[-335  151 -280  230  -14  346  133  299  -41  197  497 -441 -191  -86
 -597 -277 -388  283 -192 -361  299  171 -585 -119    7 -118  684 -127
  195  333 -320   67  -61  -75  360  136  516  238  171] : 3
[ 244  133  204  420 -213  210  656  296 -268   29 -120  514 -118 -462
 -108   95  520  149 -521  -21  599 -369 -195  -62  565 -222  269 -319
  231 -436  318  252  258  182 -165 -365 -160 -133 -373] : 7
[ 300 -126   -4  126 -239 -353   82  144  -26  265 -240  404  308 -340
  400  159  315  118   49  -93 -210  259  444 -201  790   16  185 -283
  692 -106  437  -13   99   68  400 -166 -289   -2  618] : 5
[ 313 -137  -62  -27  -73 -356  103  -26   -3  269 -307  357  364  -74
  418  200  221  113   62  -81 -298  376  408 -176  695   57  167 -228
  676  -94  283   28   24   38  324  -10 -288   72  641] : 1
[ 327 -176  -92   75  -88 -377   43  103  -36  264 -244  415  295 -277
  358  193  261   85  162 -111 -255  375  423 -214  781   20  119 -248
  693 -103  430   53   91   61  374  -87 -245   37  663] : 0
[ 218  410  160  490 -179   34  591  266 -253   77  159  558  -41 -465
  -71   22  328   11 -693  -99  363 -431 -187   52  571 -231  343 -248
   80 -367  390  387  295  251 -320 -269 -214 -100 -484] : 0
[-398   11 -386    9  -69  389  -62  360   46  157  515 -408 -157  -81
 -470 -437 -239  399 -206 -253  210   15 -517 -306 -327  -65  661  -67
   89  236 -663   53 -289 -248  465  125  555  148  211] : 5
[ 442  -30 -171   97 -234 -407  123   68  -90  195 -135  441  345 -296
  282  143  198   86 -248   39  -85  256  330 -216  719   68 -100  -66
  467 -167  408  181  158  103  186 -109 -247   41  627] : 3
[-435  -75 -396  115 -117  495  -91  329  -27  127  561 -377 -156   -3
 -556 -418 -355  402  -33 -317  321  176 -512 -195 -271  -50  669  -16
  285  203 -593    6 -134 -105  281  201  591  140   99] : 2
[-495  -25 -126  588  189 -242  529  103  176 -226  150  534   81 -140
  -25   14  786  -69 -124 -187  226 -112 -433   67 -137 -204 -407  361
 -280   22  786 -381   40  135  210  -28 -142 -185    4] : 1
[-370   50 -373  101  -26  346    3  397   45  169  513 -331 -283 -153
 -436 -434 -229  370 -264 -297  182  -66 -481 -301 -241 -108  666    4
  106  211 -494   65 -242 -163  421   74  539   85  166] : 1
[-320  181 -245  161 -113  385  105  315    1  132  526 -430  -56  -45
 -544 -292 -477  259 -241 -249  223  269 -533 -117    7 -114  680 -166
  224  188 -370   84  -72  -42  330  221  567  301  133] : 4
[ 205  470    7  484  -69  -85  602  297 -395    4  205  379  -49 -458
 -235  116  231   48 -863 -205  661 -467 -180    0  425 -231  427 -189
  179 -120  324  297  387  378 -307 -332 -287  -42 -411] : 1
[ 303  135  219  466 -197  147  582  302 -278  -40  -76  596 -141 -531
  -48  121  453  109 -488  -96  401 -335 -266  -47  513 -211  294 -201
  151 -448  441  281  244  146 -186 -367  -93 -156 -441] : 3
[ 488   26 -193  148 -229 -450   45  166  -77  198  -14  394  238 -299
  319  145  139   85 -344  -84 -145  222  416 -166  719   47  -32  -30
  530  -39  371  148  268  171  203  -97 -267   19  576] : 7
[ 539  -56 -169   44 -147 -443  115  180   -9  179  -29  483  264 -319
  326  125  164   13 -167  -33 -176  205  350 -204  672   68 -157  -66
  462 -117  452  200  209  111  119 -122 -306   -4  653] : 8
[-471 -200 -316   76 -161  534  -65  447   38   23  355 -365 -184  -96
 -605 -378  -90  369  -80 -244  355   89 -524 -270 -174 -101  428  -96
  215  175 -507    2  -93 -209  502   18  522  154  305] : 6
[-374  -54 -170  570  260 -312  488   18  174 -247  181  504  100  -51
  -28  104  843  -62 -141 -255   84  -32 -491  168 -188 -209 -341  459
 -268  159  571 -306   27  166  116  123 -156 -209  -85] : 6
[ 354   -6  -88  159 -123 -407   54   89  -68  212 -218  375  280 -236
  336  238  151  113  -57 -128 -414  263  342 -199  734  -64  104  -89
  661  -57  282  144  159  120  328 -102 -215   15  488] : 5
[-392  -72 -254  112 -163  430  -60  405   -2   14  471 -370 -176 -104
 -646 -353  -86  382 -183 -198  280  121 -595 -238 -164 -112  532   -4
  119  207 -622   98 -134 -139  405  102  520  189  257] : 3
[-559   26 -231  643  212 -254  360  -87   28   29  133  254  224   68
  -15   48  409  -80 -264 -167  130 -182 -143   78 -108 -293 -390  360
 -106  106  527 -204  170  290   49  187 -131 -151 -159] : 8
[-840  -60 -195  525  167   30  182  206  151  -37  136  299    0   92
 -164  -84  574  -84  314 -269   63 -142 -472 -116 -313 -288 -550  233
 -175   77  637 -384   53  160  321   53  145 -287 -213] : 6
[-367   96 -237  174 -220  423   68  363   62  141  504 -461 -169 -165
 -463 -296 -313  322 -218 -251  272  197 -585 -121  -68  -92  682 -228
  175  192 -351  -75  -71  -65  421  106  572  258  228] : 1
[-318   38 -351   94   10  475  -26  360  -49  141  440 -432 -219 -170
 -557 -384 -218  379 -254 -314  315  -70 -504 -312 -233  -76  737  -40
   70  243 -464   71 -256 -194  497  -22  503  130  124] : 9
[-588   35 -234  599  118 -215  408  -80   70  -76  151  314  299  147
   65   -4  437  -99 -247 -183   77   14 -293  111 -204 -321 -458  260
  -99  182  539 -217  199  239   45  267  -97  -96  -61] : 9
[-420  -54  -84  614   67 -286  402  137  218 -280   83  505   61 -210
  -63    9  861  -69 -155 -126  201  -91 -369   34 -165 -222 -451  371
 -283  101  775 -334   43  133  177   21 -174 -243  -54] : 0
[ 499  -26 -200  107 -134 -430  155  112  -79  215 -133  402  306 -364
  242  180  133   89 -237  -62 -203  217  337 -180  700   73  -56  -55
  532  -92  381  206  197  111  165 -112 -301   14  558] : 7
[-580   88 -157  583  125 -308  316  -38   57    1  200  222  205  225
   13   19  364 -137 -276 -194  136 -107 -146   46 -166 -260 -451  318
 -143  213  585 -245  152  296   86  177 -102 -151  -47] : 4
[ 337  144  205  464 -284   38  460  484 -187 -142  130  543 -273 -413
 -157  100  405   53 -388 -265  363 -455  -78 -124  507 -155  197  -56
  227 -348  125  299  335  355 -310 -331  -40 -155 -556] : 5
[-444 -198 -264   53 -175  567 -117  390   -7   34  370 -354 -135  -64
 -608 -319 -165  396  -49 -247  330  214 -544 -184 -234 -111  477  -76
  243  117 -568   20 -146 -202  520   57  602  220  347] : 7
[ 313  152  230  402 -226  164  617  287 -261    8  -98  563 -142 -551
   -5   30  493   81 -450  -92  452 -386 -294  -58  500 -195  264 -271
   99 -406  443  215  200  177 -179 -335  -73 -157 -388] : 3
[-381  -11 -340   17  -12  349  -58  384  106  152  455 -322 -254  -89
 -477 -448 -195  371 -124 -263  154  -13 -496 -314 -302  -69  615   10
   93  226 -538   84 -283 -189  402  147  513   90  187] : 1
[-353  -43 -407  113 -115  514  -50  379  -22  107  639 -272 -116  -26
 -407 -420 -352  379 -172 -326  318  171 -585 -143 -269  -88  606   -9
  278  204 -564   56  -71  -74  262  185  561  175  177] : 2
[-299  127 -337  173  -83  338  137  356   42  153  601 -363  -87 -141
 -477 -296 -319  242 -213 -319  265  112 -578 -148  -67  -96  617 -140
  169  158 -265  -64  -44 -152  397   84  504  246  215] : 5
[-411  -81  -56  559  149 -319  494  148  176 -255  172  582   47 -139
   88   71  730  -66 -134 -135  164  -68 -479   96 -166 -201 -411  416
 -302   31  806 -296   10  121  143  -13  -80 -242  -94] : 3
[-375  -43 -368  124 -165  500   18  417  -54  162  654 -319  -95  -49
 -385 -342 -408  374 -201 -260  369  181 -519 -170 -158 -108  676  -42
  307  186 -554   12  -90  -61  293  217  607  162  180] : 5
[ 278  365   57  483 -225   52  570  287 -245   18  194  481   -7 -564
  -72  -19  386   48 -813 -210  312 -441 -170   81  624 -222  322 -260
  145 -335  288  426  447  249 -282 -283 -218  -72 -487] : 7
[ 284  236  226  451 -175  -92  527  492 -286  -94  217  563 -176 -390
 -176   76  397   67 -386 -179  434 -380 -148  -93  571 -165  231   31
  293 -317  115  419  417  468 -247 -234  -38 -109 -558] : 5
[-379  -64 -329   83  -79  450 -185  408  -27   22  448 -398 -267  -87
 -651 -366 -190  379 -102 -302  272   63 -501 -245 -275  -98  582   31
  129  291 -546  126 -116 -146  412   54  555  127  163] : 8
[-543   62 -130  586  106 -150  367  -66  113  -22  112  279  217   95
  -21   44  467  -97 -274 -141  159  -79 -144   67  -81 -294 -427  229
 -159   72  591 -243  142  216  106  177 -114 -137  -97] : 2
[-593   -7 -224  514  110 -239  343 -121  182 -116  175  162  279  227
  -34  -60  480 -152 -151 -144   38   24 -215   51 -396 -189 -485  338
 -202  168  507 -326   40  155   29  255 -131 -122  -15] : 9
[ 344 -178 -123   35 -147 -450  161  -53   17  208 -291  384  401  -38
  225  251  468  103 -100   65 -269  337  310 -108  626   25  -79  -98
  525 -229  295  131   40   24  307  -94 -284   37  644] : 9
[ 162  426   93  481 -120 -136  562  280 -464   21  183  418  -12 -476
 -217  164  291   64 -820  -64  656 -485 -162   27  446 -205  425 -125
  170 -170  231  403  383  405 -387 -293 -312  -64 -553] : 9
[ 349  -25  -48   88 -156 -436  -26   48 -166  259 -218  373  223 -174
  460  229  143   85 -140 -167 -319  191  450 -186  728  -62  126 -114
  650 -102  373  178  260   65  389 -182 -158  -17  494] : 5
[ 310  405   55  479 -179   68  617  291 -278  -22  197  539  -27 -567
  -40  -29  283   24 -794 -171  298 -429 -186   75  619 -204  333 -220
   84 -313  328  520  449  282 -379 -262 -196  -90 -549] : 6
[-542   26  -86  652   77 -199  428  110  216 -166  160  357  165   55
  -92   22  775  -68 -178  -96  344    6 -440   79 -116 -347 -382  122
 -195  157  723 -305   25  102  270  -17 -128  -97   51] : 4
[-555 -146 -106  539   80  -53  367  -28  244  -86   85  286  236  216
  -43   18  837  -18 -139  -66  291   72 -416   41 -292 -323 -368  137
 -196   24  615 -285  -83  -10  265   13 -122 -138  164] : 7
[-476  -71 -368    7   89  409  -42  309   -1  173  498 -463 -138  -76
 -501 -432 -221  373 -116 -237  244   33 -505 -251 -346  -65  706  -16
   90  218 -621   54 -293 -175  470  164  534  132  180] : 6
[-457  -89  -53  575   87 -144  478   23  224 -162   87  298  161   71
 -147   49  791  -36 -158 -137  207  -24 -410   36 -193 -271 -330  233
 -190   96  559 -286  -88   36  208    1 -120 -144   27] : 2
[ 569   29 -147   89 -245 -509  248  194  -19  228  -12  540  348 -305
  263  159  285   27 -265    9 -140  180  376 -192  799   29  -69 -112
  503 -133  496  220  227  185   95 -119 -350   -8  694] : 5
[-393  -37 -109  590  172 -237  479  162  236 -231  105  535   96  -81
  -55   55  843  -52  -77 -174  251  -24 -411   30 -117 -228 -465  316
 -168   59  828 -302   61  139  277  -55 -166 -191   24] : 8
[-613   33 -184  670   92 -217  375  -12   53  -33  133  313  163   43
  -60  -46  464 -102 -253 -187  191 -147 -140   11 -217 -278 -403  311
 -150  127  646 -292   91  242   76  156  -96 -163  -23] : 4
[ 290  146  171  469 -149   26  398  473 -280  -52  170  439 -289 -425
 -196   89  317   59 -356 -254  455 -457  -53 -115  469 -136  271  -32
  240 -231  133  393  358  406 -292 -302  -42 -158 -588] : 6
[-777   20 -174  586  198    8  204   87  209  -37   36  213   -6  169
 -158    6  670  -65  223 -183   54 -103 -402  -51 -307 -289 -407  245
 -233  134  738 -400  -16  148  329   -7   62 -200 -177] : 2
[-354   67 -269  108 -106  290  -54  389    9  159  429 -354 -271 -157
 -503 -399 -155  388 -319 -211  212  -98 -529 -277 -134 -135  620   13
   62  235 -605  154 -239 -128  465   71  550  112  112] : 0
[-409   33 -352  126  -22  476  -19  397   17  187  488 -344 -183 -152
 -458 -398 -231  370 -210 -272  221   -8 -558 -290 -245 -142  641  -83
  110  163 -453   13 -304 -193  547   37  595  144  216] : 4
[-483  -39  -97  604  -50 -143  358   45  256 -165  127  359  184   33
    5   46  746  -36 -334 -122  236  -14 -382   56 -178 -326 -371  150
 -194   77  626 -256  -32    2  208  -73 -149 -123  102] : 2
[-469 -124 -129  499  166 -197  505  104  193 -257  204  499  189  -76
  -89   72  864  -35 -100 -154  281   14 -474  114 -228 -171 -360  341
 -202   60  678 -416  -19  101  157   46 -210 -241    2] : 1
[-362   66 -303   99  -25  442  -40  425  -19  188  474 -399 -271 -227
 -547 -428 -242  388 -200 -272  275 -132 -550 -341 -258  -79  723   -7
   60  241 -488   75 -302 -180  489   10  543   81   54] : 9
[ 221 -162 -197   50 -133 -387   25    0   36  188 -249  436  430 -138
  211  196  386  123  -58   33 -236  371  264 -198  519   45 -125  -81
  539 -231  282  143  -11  -41  321  -97 -302   22  653] : 0
[ 214  463   77  558 -160  -36  717  319 -361  -12  288  481   54 -386
 -234  155  280   22 -899 -155  686 -420 -244  -21  529 -275  351 -199
  238 -277  305  323  369  346 -372 -363 -322   -4 -377] : 7
[-439 -178 -301  118  -95  533 -113  414   25   26  416 -332 -213  -58
 -564 -381 -191  375  -48 -307  247  189 -490 -232 -162 -134  544  -82
  238   72 -426   32  -56 -210  486   15  536  165  296] : 7
[-414  -99 -270  131 -155  498  -40  452   -7   41  447 -375 -159 -188
 -704 -348  -99  341 -194 -233  332   62 -522 -239 -125 -124  495  -74
  136  182 -416   88  -77 -215  513  -30  490  162  331] : 6
[-469    4 -319  140   -7  443 -118  424  -69  210  438 -354 -302 -137
 -515 -433 -323  404  -88 -282  237  -81 -518 -357 -211 -152  715  -47
  100  222 -549   92 -258 -119  445  105  642  115   69] : 4
[-403   39 -218  149 -163  360 -107  443   -7  145  404 -270 -278 -158
 -485 -398 -227  387 -213 -188  239 -108 -527 -296 -266 -110  550   26
   64  221 -504  103 -275 -130  423   31  562   95  111] : 4
[ 327 -156   15  122 -225 -292   77  167  -36  329 -274  396  256 -324
  335  166  345  139   76 -126  -81  263  442 -223  756   25  234 -338
  707  -90  457   43   51   68  396 -186 -284  -20  636] : 5
[-293 -106 -406  105    1  448    4  393  -49  109  631 -297 -139 -143
 -485 -361 -248  382 -150 -311  363  149 -533 -180 -224  -43  671   39
  284  209 -590   52 -127  -88  293  185  482  117  178] : 0
[ 298  472  198  442 -250 -111  548  396 -177  -64  241  506  -79 -497
 -152  -24  385   28 -734 -174  308 -433 -237  -14  598 -148  272 -170
  118 -279  239  490  427  338 -292 -274 -223  -50 -532] : 3
[-637  -65  -92  600   28  -61  331   32  178 -144   66  292  142   56
  -87  -20  751  -29 -123 -118  272  -13 -365   -1 -226 -339 -388  152
 -201   76  586 -261   -5   77  247   12  -52 -152   36] : 1
[ 282  201  177  502 -113   27  347  465 -239  -48  205  495 -258 -347
 -187  148  357  103 -378 -246  402 -425  -46 -106  534 -158  276  -24
  224 -296  105  420  351  455 -244 -307  -60 -115 -595] : 3
[ 321  -52  -84   96 -166 -372   82  127  -53  252 -133  366  354 -156
  359  231  219  122  -52 -114 -139  348  375 -239  751   21  100 -220
  758    7  272   67   91   85  392 -107 -268   47  611] : 0
[ 486  -32 -134  133 -184 -440  184  145  -55  237  -47  466  335 -284
  272  205  295   72 -253  -27  -88  228  331 -222  712    2  -64  -26
  572 -147  406  211  175  170  212 -112 -276   19  664] : 7
[ 261  200  161  516 -176  124  390  451 -236 -117  190  410 -233 -401
 -207  132  346   80 -430 -192  406 -387  -58 -141  559 -210  309  -11
  242 -309   40  372  329  426 -298 -269  -40  -76 -605] : 7
[ 199  426   72  493  -70  -40  593  297 -385   33  226  411  -34 -468
 -199  117  252   25 -807 -179  670 -398 -209  -57  449 -238  449 -199
  234 -258  343  396  388  286 -304 -348 -266    7 -399] : 2
[ 222  376   19  500 -179  -89  578  318 -397    2  204  480   49 -508
 -130  143  332   71 -883 -161  655 -397 -209  -27  424 -254  420 -203
  247 -204  308  420  383  375 -333 -309 -273  -37 -410] : 9
[ 483  -39 -132   66 -198 -417  128  117  -31  199  -29  438  323 -265
  286  168  249   69 -140  -16 -176  277  328 -212  674  102  -22  -88
  478 -117  362  112  118   97  167  -91 -289   25  627] : 2
[ 231  167  225  438 -166   65  370  478 -258  -71  135  464 -298 -341
 -120  165  287   69 -320 -185  417 -366  -52 -181  533 -177  300  -44
  289 -337  137  357  330  376 -209 -320    5  -79 -543] : 9
[-391  -83 -248  112 -150  482  -48  393   18   -7  334 -378 -309  -51
 -663 -375  -50  384 -160 -273  337   96 -525 -153 -161  -95  505   -4
  165  253 -536  103  -79 -130  442    3  514  149  243] : 1
[ 259  -21  -65  190 -219 -409  -56   87 -142  241 -191  382  206 -170
  409  259  233   82  -85 -127 -235  256  395 -212  863 -141  157 -177
  711 -120  375   71  287  159  369 -137 -157   21  487] : 6
[-549 -181  -73  613   50 -109  304   17  185 -137   54  201  101    6
 -106   23  791   -7  -96 -126  298   47 -344   70 -183 -314 -319  162
 -199   88  589 -321  -30   49  305  -13  -56 -157   73] : 7
